Here is a tiny trained network, its code and every weight. The questions are about switching its units off for an input and a class, where a switched-off unit gives its printed mean instead of its output.

import numpy as np


def w(rows, s, z=0):
    codes = np.array(rows[::2]) - 128.0
    scale = np.full(codes.shape[1], s)
    scale[-1] = z or s
    return codes * scale


def f(y):
    return y / 2 * (1 + np.tanh(0.7978845608 * (y + 0.044715 * y**3)))


def log_softmax(a):
    a = a - a.max(-1, keepdims=True)
    return a - np.log(np.exp(a).sum(-1, keepdims=True))


def net(x, mask):
    res = np.array(x, float).reshape(1, 4) / 4 @ E
    y = f(res @ A[0][:, :-1].T + A[0][:, -1])
    res = res + np.where(mask, y, B[0][:, -1]) @ B[0][:, :-1]
    return log_softmax(res[-1] @ U[:, :-1].T + U[:, -1])


A, B = {}, {}
E = w([
[59,249,169,190],'x0',
[127,170,4,130],'x1',
[2,56,108,152],'x2',
[131,130,125,136],'x3',
],0.0038)
A[0] = w([
[174,54,108,100,101],'neuron 0',
[168,63,109,104,98],'neuron 1',
[220,189,145,113,93],'neuron 2',
[126,122,161,121,86],'neuron 3',
[149,96,111,129,65],'neuron 4',
[163,73,108,120,84],'neuron 5',
[125,128,127,129,23],'neuron 6',
[128,134,133,128,35],'neuron 7',
[131,101,219,123,81],'neuron 8',
[118,150,139,130,53],'neuron 9',
[137,88,254,101,93],'neuron 10',
[124,168,24,107,97],'neuron 11',
[161,75,110,114,89],'neuron 12',
[176,53,105,115,94],'neuron 13',
[109,164,141,139,84],'neuron 14',
[126,134,130,129,54],'neuron 15',
[144,104,117,122,80],'neuron 16',
[74,103,114,132,96],'neuron 17',
[126,130,130,127,1],'neuron 18',
[133,125,129,132,174],'neuron 19',
[125,131,127,127,39],'neuron 20',
[54,93,104,132,79],'neuron 21',
[49,94,113,128,96],'neuron 22',
[33,90,113,129,96],'neuron 23',
[75,231,163,151,105],'neuron 24',
[88,204,152,148,92],'neuron 25',
[184,169,146,121,80],'neuron 26',
[124,124,135,117,206],'neuron 27',
[225,186,144,117,96],'neuron 28',
[127,173,12,110,104],'neuron 29',
[125,147,56,122,82],'neuron 30',
[144,140,136,127,64],'neuron 31',
[120,127,127,126,91],'neuron 32',
],0.012,0.0046)
B[0] = w([
[73,190,58,171,185],'neuron 0',
[78,178,69,154,167],'neuron 1',
[110,14,108,202,191],'neuron 2',
[100,129,161,123,105],'neuron 3',
[68,134,112,104,99],'neuron 4',
[72,160,85,130,137],'neuron 5',
[70,101,143,89,70],'neuron 6',
[61,101,140,82,73],'neuron 7',
[81,157,212,157,156],'neuron 8',
[64,121,121,90,87],'neuron 9',
[74,181,254,201,210],'neuron 10',
[85,160,231,169,193],'neuron 11',
[78,161,85,134,140],'neuron 12',
[68,183,62,158,176],'neuron 13',
[83,142,101,112,120],'neuron 14',
[86,113,134,100,81],'neuron 15',
[86,135,115,113,102],'neuron 16',
[110,67,120,152,148],'neuron 17',
[46,93,149,73,65],'neuron 18',
[152,137,122,145,175],'neuron 19',
[73,104,143,90,75],'neuron 20',
[88,35,118,159,168],'neuron 21',
[116,43,115,173,184],'neuron 22',
[116,27,110,198,211],'neuron 23',
[34,217,19,178,253],'neuron 24',
[54,180,56,130,189],'neuron 25',
[97,55,118,147,132],'neuron 26',
[182,147,113,167,217],'neuron 27',
[111,18,108,213,196],'neuron 28',
[85,168,246,185,216],'neuron 29',
[82,138,197,135,138],'neuron 30',
[90,98,133,113,87],'neuron 31',
[110,114,133,117,101],'neuron 32',
],0.031,0.0026)
U = w([
[90,167,63,125,96],'0',
[130,33,115,146,100],'1',
[157,145,122,145,254],'2',
[112,154,198,134,73],'3',
[203,135,117,52,126],'4',
[91,93,138,2,84],'5',
],0.0078,0.006)

Each question gives the input, the list of numbers given to net, and the class t.
The units are the neurons (one row each of A and B). Each row of codes is followed by its name. A weight is (code - 128) times the scale printed after its matrix; where a second scale follows, it is the last column's (A, B and U).
mask holds one flag per neuron, in row order. A switched-off neuron (its flag False) gives its mean, the last column of its row in B, instead of its output. The means were averaged over made-up inputs and are rounded, as every weight is.
A unit's drop is (log p(t) with every unit on - log p(t) with that unit switched off) / (log p(t) with every unit on - log p(t) with every unit switched off).
The circuit of an input: a set's keep is (log p(t) with only the set's units on - log p(t) with every unit switched off) / (log p(t) with every unit on - log p(t) with every unit switched off). Starting from the 12 units with the biggest drops (on a tie, the unit counted first), units are removed one at a time, each time the one whose removal leaves the highest keep (on an exact tie, the one counted first), for as long as the keep stays at least 0.8.
units of the circuit, in order: the units of the circuit, biggest drop first
most important unit: the unit with the biggest drop
k most important neurons: the k neurons with the biggest drops, biggest first
drop when u is switched off: that unit's drop, to one decimal
input [-7,-6,1,0], class 0: units of the circuit, in order	[neuron 0; neuron 13]
input [-6,-4,-5,1], class 0: units of the circuit, in order	[neuron 0; neuron 13]
input [3,8,-7,2], class 3: most important unit	neuron 29
input [6,-3,-1,1], class 0: 2 most important neurons	[neuron 24; neuron 25]
input [-3,4,5,-5], class 1: units of the circuit, in order	[neuron 24; neuron 23]
input [4,-6,-2,-4], class 3: 2 most important neurons	[neuron 10; neuron 8]
input [4,8,-4,-2], class 3: 2 most important neurons	[neuron 29; neuron 11]
input [5,-8,-6,6], class 3: 3 most important neurons	[neuron 10; neuron 8; neuron 23]
input [-3,7,0,1], class 3: units of the circuit, in order	[neuron 29; neuron 11]
input [-5,-6,1,-2], class 3: 4 most important neurons	[neuron 10; neuron 24; neuron 8; neuron 25]
input [-1,5,6,6], class 1: units of the circuit, in order	[neuron 23; neuron 21]
input [-5,-7,-8,-1], class 1: 2 most important neurons	[neuron 28; neuron 2]
input [-7,-6,-3,0], class 0: 3 most important neurons	[neuron 0; neuron 13; neuron 1]
input [8,0,-3,6], class 0: units of the circuit, in order	[neuron 24]
input [5,-7,-7,-7], class 1: 2 most important neurons	[neuron 2; neuron 28]
input [3,-8,3,-3], class 3: 2 most important neurons	[neuron 10; neuron 8]
input [1,-7,-1,0], class 3: 2 most important neurons	[neuron 10; neuron 8]
input [-2,-3,-1,-3], class 4: 2 most important neurons	[neuron 24; neuron 29]
input [-1,5,5,-5], class 1: units of the circuit, in order	[neuron 23; neuron 24]
input [5,-4,-8,-7], class 1: units of the circuit, in order	[neuron 2]
input [5,7,-6,-2], class 3: 2 most important neurons	[neuron 29; neuron 11]
input [-5,8,8,-6], class 1: 3 most important neurons	[neuron 23; neuron 21; neuron 22]
input [-3,2,-1,1], class 4: drop when neuron 10 is switched off	0.2
input [-3,4,8,4], class 1: drop when neuron 13 is switched off	0.0
input [-8,-6,1,6], class 0: drop when neuron 13 is switched off	0.1
